Below is a small trained network, with its code and all its weights. Each question gives an input and a target symbol and asks what happens when units are switched off, that is, made to give their printed mean instead of their output.

import numpy as np


def w(rows, s, z=0):
    codes = np.array(rows[::2]) - 128.0
    scale = np.full(codes.shape[1], s)
    scale[-1] = z or s
    return codes * scale


def f(y):
    return y / 2 * (1 + np.tanh(0.7978845608 * (y + 0.044715 * y**3)))


def softmax(a):
    e = np.exp(a - a.max(-1, keepdims=True))
    return e / e.sum(-1, keepdims=True)


def log_softmax(a):
    a = a - a.max(-1, keepdims=True)
    return a - np.log(np.exp(a).sum(-1, keepdims=True))


def net(x, mask):
    ids = ['ΓΛΦΨαεζθμξσω'.index(c) for c in x.split()]
    T = len(ids)
    res = E[ids] + P[:T]
    u = 0
    for l in range(3):
        q, k, v = (res @ M[l].T for M in (Q, K, V))
        z = softmax(np.where(np.tri(T) > 0, q @ k.T / 3**0.5, -1e9)) @ v
        res = res + np.where(mask[u], z, O[l][:, -1]) @ O[l][:, :-1]
        u += 1
        y = f(res @ A[l][:, :-1].T + A[l][:, -1])
        res = res + np.where(mask[u : u + 12], y, B[l][:, -1]) @ B[l][:, :-1]
        u += 12
    return log_softmax(res[-1] @ U[:, :-1].T + U[:, -1])


Q, K, V, O, A, B = {}, {}, {}, {}, {}, {}
E = w([
[135,163,114,172,143,105],'Γ',
[139,167,120,195,153,104],'Λ',
[118,166,125,202,168,122],'Φ',
[138,91,96,167,159,188],'Ψ',
[217,108,180,89,180,84],'α',
[137,120,102,164,139,71],'ε',
[70,89,234,96,170,169],'ζ',
[187,175,209,130,162,144],'θ',
[26,206,121,147,214,104],'μ',
[109,139,135,46,205,155],'ξ',
[134,151,125,206,164,101],'σ',
[3,106,96,97,143,162],'ω',
],0.022)
P = w([
[177,207,132,150,1,192],'0',
[178,124,100,136,57,162],'1',
[166,129,113,151,99,152],'2',
[164,117,125,154,129,143],'3',
[160,123,136,145,156,129],'4',
[154,119,140,140,174,116],'5',
[151,119,145,138,192,106],'6',
[149,107,149,137,208,97],'7',
[145,105,139,122,213,85],'8',
[141,96,139,124,227,71],'9',
[140,95,137,117,239,67],'10',
],0.0095)
Q[0] = w([
[115,169,83,220,96,102],'0.h0',
[212,142,100,129,107,173],'0.h0',
[93,254,189,50,208,35],'0.h0',
],0.0072)
K[0] = w([
[167,183,187,150,2,162],'0.h0',
[85,180,155,122,31,136],'0.h0',
[83,21,136,200,200,87],'0.h0',
],0.0084)
V[0] = w([
[152,188,86,78,108,165],'0.h0',
[98,88,143,125,101,127],'0.h0',
[135,73,194,254,129,110],'0.h0',
],0.0077)
O[0] = w([
[181,253,70,72,185,179,3],'0.h0',
[146,114,99,161,193,155,121],'0.h0',
[138,95,119,141,82,92,207],'0.h0',
],0.012,0.002)
A[0] = w([
[97,131,25,136,174,68,37],'0.n0',
[115,137,163,90,172,145,84],'0.n1',
[236,157,207,75,117,92,104],'0.n2',
[1,131,123,115,89,150,10],'0.n3',
[104,132,175,145,122,56,49],'0.n4',
[168,191,123,167,131,41,49],'0.n5',
[160,68,82,115,108,104,133],'0.n6',
[117,128,60,150,63,197,123],'0.n7',
[175,92,91,35,139,123,219],'0.n8',
[191,80,101,188,114,195,112],'0.n9',
[119,116,102,179,28,88,4],'0.n10',
[181,163,91,158,202,120,220],'0.n11',
],0.01,0.0018)
B[0] = w([
[141,217,212,183,69,133,188],'0.n0',
[121,111,141,89,160,123,253],'0.n1',
[108,216,164,111,132,39,210],'0.n2',
[161,155,142,188,224,86,233],'0.n3',
[153,130,156,175,179,222,227],'0.n4',
[33,87,156,126,181,96,212],'0.n5',
[146,206,92,164,111,142,134],'0.n6',
[58,70,36,191,100,21,139],'0.n7',
[91,137,98,99,100,136,183],'0.n8',
[132,125,85,127,1,138,147],'0.n9',
[5,88,151,119,199,243,149],'0.n10',
[124,98,97,113,53,52,231],'0.n11',
],0.0072,0.0055)
Q[1] = w([
[227,119,121,198,125,204],'1.h0',
[49,201,245,192,99,112],'1.h0',
[253,138,106,136,176,210],'1.h0',
],0.0058)
K[1] = w([
[132,217,117,244,3,131],'1.h0',
[135,85,218,182,208,66],'1.h0',
[131,92,47,74,18,167],'1.h0',
],0.0041)
V[1] = w([
[173,66,70,124,203,127],'1.h0',
[109,80,254,71,188,147],'1.h0',
[132,236,35,137,237,184],'1.h0',
],0.0057)
O[1] = w([
[207,218,182,144,99,178,122],'1.h0',
[214,59,68,243,166,144,250],'1.h0',
[116,4,195,255,94,100,116],'1.h0',
],0.0058,0.013)
A[1] = w([
[141,85,16,143,165,159,204],'1.n0',
[205,223,121,233,62,116,147],'1.n1',
[192,209,46,15,171,244,87],'1.n2',
[93,145,45,104,196,157,55],'1.n3',
[176,96,68,81,140,106,96],'1.n4',
[149,2,113,178,56,104,153],'1.n5',
[177,159,91,75,141,130,86],'1.n6',
[117,201,169,185,165,135,159],'1.n7',
[225,118,125,32,96,44,2],'1.n8',
[96,216,38,146,146,31,119],'1.n9',
[109,38,55,131,127,112,198],'1.n10',
[51,92,94,166,54,229,104],'1.n11',
],0.008,0.0042)
B[1] = w([
[194,133,69,157,125,112,227],'1.n0',
[111,180,174,195,123,121,190],'1.n1',
[168,162,79,86,255,179,150],'1.n2',
[116,63,97,132,173,49,145],'1.n3',
[121,98,180,192,157,131,135],'1.n4',
[129,169,146,136,93,95,219],'1.n5',
[164,82,178,101,156,98,132],'1.n6',
[175,154,99,67,98,162,253],'1.n7',
[160,61,146,131,167,109,168],'1.n8',
[88,100,109,208,104,137,216],'1.n9',
[156,112,133,157,54,126,217],'1.n10',
[173,37,180,95,101,152,149],'1.n11',
],0.0087,0.007)
Q[2] = w([
[137,123,216,142,156,254],'2.h0',
[96,179,140,76,98,107],'2.h0',
[112,98,77,107,104,161],'2.h0',
],0.011)
K[2] = w([
[254,164,89,249,150,181],'2.h0',
[89,158,87,113,70,86],'2.h0',
[62,112,103,135,140,227],'2.h0',
],0.0079)
V[2] = w([
[45,113,173,107,118,165],'2.h0',
[112,172,158,132,100,77],'2.h0',
[203,99,254,132,105,121],'2.h0',
],0.0068)
O[2] = w([
[216,110,240,183,181,193,63],'2.h0',
[77,162,132,110,177,137,102],'2.h0',
[113,108,164,1,91,150,255],'2.h0',
],0.0098,0.008)
A[2] = w([
[51,101,229,140,121,216,109],'2.n0',
[65,65,238,135,249,125,101],'2.n1',
[154,119,103,178,19,89,2],'2.n2',
[165,85,161,27,83,235,8],'2.n3',
[151,217,119,178,81,44,113],'2.n4',
[202,57,202,110,201,137,85],'2.n5',
[2,163,156,165,192,113,119],'2.n6',
[222,137,106,128,122,6,206],'2.n7',
[109,83,105,134,28,5,45],'2.n8',
[110,118,188,162,39,66,107],'2.n9',
[166,206,209,182,73,101,65],'2.n10',
[161,56,53,102,15,179,222],'2.n11',
],0.0073,0.0045)
B[2] = w([
[90,107,179,131,101,73,182],'2.n0',
[136,131,58,131,76,150,251],'2.n1',
[190,140,96,95,109,127,193],'2.n2',
[180,77,124,142,196,134,189],'2.n3',
[133,172,158,50,100,125,202],'2.n4',
[111,246,151,153,143,117,252],'2.n5',
[164,153,127,136,153,69,178],'2.n6',
[108,107,167,162,123,164,254],'2.n7',
[131,105,101,135,199,171,226],'2.n8',
[142,127,88,86,149,145,206],'2.n9',
[107,87,114,88,103,81,170],'2.n10',
[104,145,187,165,121,188,225],'2.n11',
],0.011,0.0083)
U = w([
[187,194,58,114,227,157,43],'Γ',
[164,130,58,104,110,105,151],'Λ',
[156,146,101,127,93,179,250],'Φ',
[91,100,136,152,91,116,131],'Ψ',
[135,145,241,172,188,138,140],'α',
[129,131,106,139,129,118,181],'ε',
[32,169,95,123,126,191,71],'ζ',
[133,144,160,46,112,115,103],'θ',
[95,115,126,148,121,126,161],'μ',
[118,224,111,170,102,98,110],'ξ',
[143,63,64,207,156,91,118],'σ',
[144,2,128,61,188,102,52],'ω',
],0.0087,0.0024)

Each question gives the input, a string of symbols that net reads in full, and the target symbol t.
The units are the heads (3 rows each of Q, K, V and O) and the neurons (one row each of A and B). Each row of codes is followed by its name. A weight is (code - 128) times the scale printed after its matrix; where a second scale follows, it is the last column's (O, A, B and U).
mask holds one flag per unit, layer by layer, with each layer's heads first. A switched-off unit (its flag False) gives its mean, the last column of its rows in O or B, instead of its output. The means were averaged over made-up inputs and are rounded, as every weight is.
A unit's drop is (log p(t) with every unit on - log p(t) with that unit switched off) / (log p(t) with every unit on - log p(t) with every unit switched off).
The circuit of an input: a set's keep is (log p(t) with only the set's units on - log p(t) with every unit switched off) / (log p(t) with every unit on - log p(t) with every unit switched off). Starting from the 12 units with the biggest drops (on a tie, the unit counted first), units are removed one at a time, each time the one whose removal leaves the highest keep (on an exact tie, the one counted first), for as long as the keep stays at least 0.8.
circuit, biggest first: the units of the circuit, biggest drop first
most important unit: the unit with the biggest drop
top k neurons: the k neurons with the biggest drops, biggest first
k most important neurons of layer l: the k neurons of layer l with the biggest drops, biggest first
input ζ ζ ξ, target Γ: circuit, biggest first	[1.n2; 0.h0]
input ξ ω θ ζ α ζ, target ω: circuit, biggest first	[2.h0; 2.n3]
input ζ α ξ ξ Λ ω ξ θ, target θ: most important unit	0.n2
input σ ζ ξ α, target ω: top 2 neurons	[1.n8; 2.n8]
input ω ξ ζ ξ, target α: circuit, biggest first	[1.h0; 0.h0; 2.h0]
input α Φ ζ ζ Γ ξ Φ μ, target ξ: circuit, biggest first	[0.n0; 2.h0; 2.n6]
input ζ μ α α ω ξ α ξ ζ, target ξ: 4 most important neurons of layer 0	[0.n2; 0.n3; 0.n8; 0.n5]
input ζ Λ Γ ζ Λ ε ω, target σ: circuit, biggest first	[0.n3; 1.n3]
input Γ ζ ξ Γ, target ξ: top 2 neurons	[2.n4; 0.n4]
input ω ε Φ Γ α ζ ω ζ ζ μ, target ξ: circuit, biggest first	[0.n0; 2.n8]
input ζ ζ ω Λ Γ α ζ, target σ: top 3 neurons	[1.n0; 0.n5; 0.n3]
input μ μ ε ξ μ ζ ξ Φ ξ ζ, target Γ: 2 most important neurons of layer 2	[2.n5; 2.n1]
input Γ ζ θ α θ ζ ω α Λ Φ Ψ, target Φ: 2 most important neurons of layer 0	[0.n9; 0.n2]
input Ψ ξ ω Γ ξ Γ ζ ζ Ψ, target Γ: circuit, biggest first	[0.h0]
input ε ω ζ ω ε ω Λ, target θ: 3 most important neurons of layer 2	[2.n4; 2.n10; 2.n1]
input ω ζ ζ σ ε, target Φ: 2 most important neurons of layer 0	[0.n10; 0.n6]
input ξ ξ Γ σ, target Λ: 2 most important neurons of layer 1	[1.n9; 1.n2]
input α ζ ξ ε Γ ξ ξ Ψ, target Φ: top 3 neurons	[2.n11; 2.n2; 0.n9]
input ξ θ Φ Φ, target Λ: 2 most important neurons of layer 0	[0.n11; 0.n2]
input θ Λ α Γ ε θ ω, target σ: 2 most important neurons of layer 0	[0.n2; 0.n6]
input α Φ α σ, target ζ: most important unit	1.n8
input α Γ Γ, target ζ: top 2 neurons	[0.n2; 1.n8]
input ζ ζ ω ε ξ ε ζ, target σ: 4 most important neurons of layer 0	[0.n3; 0.n5; 0.n7; 0.n11]
input ζ μ σ, target Φ: 3 most important neurons of layer 2	[2.n11; 2.n2; 2.n3]
input ξ ξ ξ ζ Ψ ζ Φ ω ζ ξ, target α: 2 most important neurons of layer 1	[1.n10; 1.n0]
input ζ ξ ξ Λ Γ ζ ζ Ψ Λ Γ, target Φ: top 2 neurons	[0.n3; 0.n1]
input Ψ ζ ω ζ Λ, target Φ: most important unit	0.n5
input Γ ω ω θ ζ σ ζ ξ ε ε, target Φ: top 3 neurons	[0.n10; 0.n3; 0.n0]
input ξ θ ζ ζ ξ α Λ ω Λ, target ζ: top 2 neurons	[1.n8; 0.n0]
